Here is a tiny trained network, its code and every weight. The questions are about switching its units off for an input and a target symbol, where a switched-off unit gives its printed mean instead of its output.

import numpy as np


def w(rows, s, z=0):
    codes = np.array(rows[::2]) - 128.0
    scale = np.full(codes.shape[1], s)
    scale[-1] = z or s
    return codes * scale


def norm(h):
    return h / np.sqrt((h * h).mean(-1, keepdims=True) + 1e-5)


def f(y):
    return np.maximum(y, 0)


def softmax(a):
    e = np.exp(a - a.max(-1, keepdims=True))
    return e / e.sum(-1, keepdims=True)


def log_softmax(a):
    a = a - a.max(-1, keepdims=True)
    return a - np.log(np.exp(a).sum(-1, keepdims=True))


def net(x, mask):
    ids = ['αβγδεζηθλμφω'.index(c) for c in x.split()]
    T = len(ids)
    res = E[ids] + P[:T]
    u = 0
    for l in range(2):
        q, k, v = (norm(res) @ M[l].T for M in (Q, K, V))
        z = softmax(np.where(np.tri(T) > 0, q @ k.T / 4**0.5, -1e9)) @ v
        res = res + np.where(mask[u], z, O[l][:, -1]) @ O[l][:, :-1]
        u += 1
        y = f(norm(res) @ A[l][:, :-1].T + A[l][:, -1])
        res = res + np.where(mask[u : u + 8], y, B[l][:, -1]) @ B[l][:, :-1]
        u += 8
    return log_softmax(norm(res)[-1] @ U[:, :-1].T + U[:, -1])


Q, K, V, O, A, B = {}, {}, {}, {}, {}, {}
E = w([
[151,124,185,101,167],'α',
[143,157,140,169,54],'β',
[89,6,88,203,107],'γ',
[153,228,90,125,41],'δ',
[88,145,144,128,241],'ε',
[50,119,113,206,96],'ζ',
[224,92,93,138,99],'η',
[18,70,77,116,100],'θ',
[58,108,127,82,50],'λ',
[162,154,165,111,218],'μ',
[134,219,72,96,247],'φ',
[208,107,182,195,173],'ω',
],0.018)
P = w([
[127,171,255,92,86],'0',
[174,61,65,153,124],'1',
[170,69,82,125,136],'2',
[161,75,85,127,147],'3',
[139,83,87,162,129],'4',
[125,96,84,168,119],'5',
[128,94,100,180,109],'6',
[125,83,95,182,114],'7',
[116,101,98,184,109],'8',
[113,81,80,182,116],'9',
[90,106,82,215,105],'10',
[98,100,87,195,114],'11',
[91,94,81,214,99],'12',
[100,92,74,190,102],'13',
],0.0097)
Q[0] = w([
[84,60,204,158,12],'L0H1',
[126,178,143,144,134],'L0H1',
[76,96,186,91,189],'L0H1',
[118,2,79,82,169],'L0H1',
],0.0064)
K[0] = w([
[137,203,79,124,140],'L0H1',
[126,91,104,123,127],'L0H1',
[174,117,172,134,131],'L0H1',
[152,184,255,132,95],'L0H1',
],0.0063)
V[0] = w([
[169,218,86,224,166],'L0H1',
[65,53,220,3,136],'L0H1',
[158,111,194,227,170],'L0H1',
[111,186,225,49,118],'L0H1',
],0.0054)
O[0] = w([
[171,186,123,169,161,158],'L0H1',
[105,74,198,134,176,13],'L0H1',
[177,136,255,213,107,178],'L0H1',
[131,225,118,22,132,6],'L0H1',
],0.0089,0.0024)
A[0] = w([
[247,109,71,152,58,34],'L0N1',
[79,99,129,153,241,133],'L0N2',
[149,75,186,130,120,87],'L0N3',
[60,104,84,97,150,2],'L0N4',
[181,129,170,125,185,126],'L0N5',
[104,166,137,84,79,189],'L0N6',
[160,132,52,113,252,93],'L0N7',
[157,84,33,86,101,159],'L0N8',
],0.011,0.0051)
B[0] = w([
[13,85,177,169,216,254],'L0N1',
[61,92,117,111,1,240],'L0N2',
[180,115,67,140,106,159],'L0N3',
[31,157,221,191,157,155],'L0N4',
[85,121,23,200,165,182],'L0N5',
[179,188,51,156,152,173],'L0N6',
[61,71,116,200,116,214],'L0N7',
[101,171,184,189,164,243],'L0N8',
],0.0084,0.0057)
Q[1] = w([
[188,137,66,64,141],'L1H1',
[59,45,79,211,64],'L1H1',
[202,133,191,2,163],'L1H1',
[219,162,142,37,172],'L1H1',
],0.0093)
K[1] = w([
[103,145,120,194,108],'L1H1',
[167,108,214,70,131],'L1H1',
[97,132,2,224,129],'L1H1',
[45,48,104,191,148],'L1H1',
],0.0097)
V[1] = w([
[193,124,174,99,23],'L1H1',
[179,131,107,146,171],'L1H1',
[114,22,105,222,96],'L1H1',
[46,168,92,254,110],'L1H1',
],0.012)
O[1] = w([
[46,130,67,138,154,140],'L1H1',
[177,69,58,121,99,95],'L1H1',
[156,191,133,68,67,125],'L1H1',
[246,202,130,154,151,254],'L1H1',
],0.013,0.0074)
A[1] = w([
[147,151,129,92,119,27],'L1N1',
[116,74,72,133,110,230],'L1N2',
[158,126,119,58,251,36],'L1N3',
[120,109,224,130,89,198],'L1N4',
[111,129,68,155,97,140],'L1N5',
[74,62,118,104,217,114],'L1N6',
[125,110,83,164,102,100],'L1N7',
[110,157,137,146,134,1],'L1N8',
],0.016,0.0028)
B[1] = w([
[156,51,162,186,146,149],'L1N1',
[172,176,170,107,134,220],'L1N2',
[43,10,54,166,118,134],'L1N3',
[147,91,152,171,89,195],'L1N4',
[122,130,163,162,86,226],'L1N5',
[187,155,100,42,20,254],'L1N6',
[114,163,145,157,91,213],'L1N7',
[111,123,117,152,110,155],'L1N8',
],0.012,0.0068)
U = w([
[151,49,140,145,35,42],'α',
[117,137,67,168,113,176],'β',
[130,145,148,167,35,2],'γ',
[82,157,12,184,127,103],'δ',
[78,158,222,180,137,112],'ε',
[175,101,93,168,172,123],'ζ',
[136,183,151,83,40,123],'η',
[55,128,208,107,109,200],'θ',
[84,88,154,97,99,161],'λ',
[203,103,78,89,71,146],'μ',
[123,105,142,155,195,201],'φ',
[131,198,84,152,171,106],'ω',
],0.011,0.0067)

Each question gives the input, a string of symbols that net reads in full, and the target symbol t.
The units are the heads (4 rows each of Q, K, V and O) and the neurons (one row each of A and B). Each row of codes is followed by its name. A weight is (code - 128) times the scale printed after its matrix; where a second scale follows, it is the last column's (O, A, B and U).
mask holds one flag per unit, layer by layer, with each layer's heads first. A switched-off unit (its flag False) gives its mean, the last column of its rows in O or B, instead of its output. The means were averaged over made-up inputs and are rounded, as every weight is.
A unit's drop is (log p(t) with every unit on - log p(t) with that unit switched off) / (log p(t) with every unit on - log p(t) with every unit switched off).
The circuit of an input: a set's keep is (log p(t) with only the set's units on - log p(t) with every unit switched off) / (log p(t) with every unit on - log p(t) with every unit switched off). Starting from the 12 units with the biggest drops (on a tie, the unit counted first), units are removed one at a time, each time the one whose removal leaves the highest keep (on an exact tie, the one counted first), for as long as the keep stays at least 0.8.
circuit, biggest first: the units of the circuit, biggest drop first
top k neurons: the k neurons with the biggest drops, biggest first
top k neurons in layer l: the k neurons of layer l with the biggest drops, biggest first
drop when u is switched off: that unit's drop, to one decimal
input μ θ γ γ β γ ε δ β, target α: top 4 neurons in layer 0	L0N1; L0N5; L0N8; L0N7
input λ φ φ γ α λ λ η β μ θ θ β η, target θ: circuit, biggest first	L1H1; L0H1; L0N1
input β μ β φ ε δ, target δ: circuit, biggest first	L1H1; L0N1; L0H1; L0N7
input λ γ ω ω φ ε ω φ θ γ η ε θ θ, target θ: circuit, biggest first	L1H1; L0H1
input μ θ ζ η φ ω γ θ μ, target α: circuit, biggest first	L1H1; L0H1; L1N6
input μ θ β ζ β, target α: top 3 neurons	L1N6; L0N5; L0N1
input μ β μ, target α: top 2 neurons	L1N6; L0N7
input μ λ α, target μ: top 2 neurons	L1N6; L0N5
input θ θ δ β δ β θ ε φ β η, target ε: circuit, biggest first	L0H1; L0N1; L1H1
input η α θ β λ θ θ β φ α, target μ: top 2 neurons	L0N1; L0N5
input λ θ λ φ γ ε μ θ, target θ: top neuron in layer 0	L0N4
input β δ δ γ ζ γ ε λ θ β β δ φ λ, target δ: top 3 neurons in layer 0	L0N6; L0N8; L0N2
input θ β θ γ θ η, target ε: top 2 neurons	L0N1; L0N8
input β μ φ μ φ λ, target δ: top 2 neurons in layer 0	L0N6; L0N8
input β η λ ω, target δ: top 3 neurons in layer 0	L0N5; L0N1; L0N8
input β λ β β λ θ μ λ η, target δ: top neuron	L1N6
input θ φ μ δ θ γ η γ ε μ θ θ, target ε: top 2 neurons	L1N6; L0N4
input μ β λ ε γ β φ β η θ α γ θ, target α: top 2 neurons in layer 1	L1N6; L1N2
input β φ λ α δ γ β, target δ: top 2 neurons in layer 1	L1N6; L1N4
input γ η α β μ γ ζ ω β φ ζ ω β θ, target η: top neuron in layer 0	L0N5
input θ ω θ, target ε: drop when L0N6 is switched off	0.0
input β β ζ μ φ, target δ: drop when L0H1 is switched off	0.2
input β β λ β β ζ ζ α δ, target δ: drop when L0N6 is switched off	0.1
input μ ζ θ θ μ θ φ γ ω θ, target α: drop when L1H1 is switched off	1.5
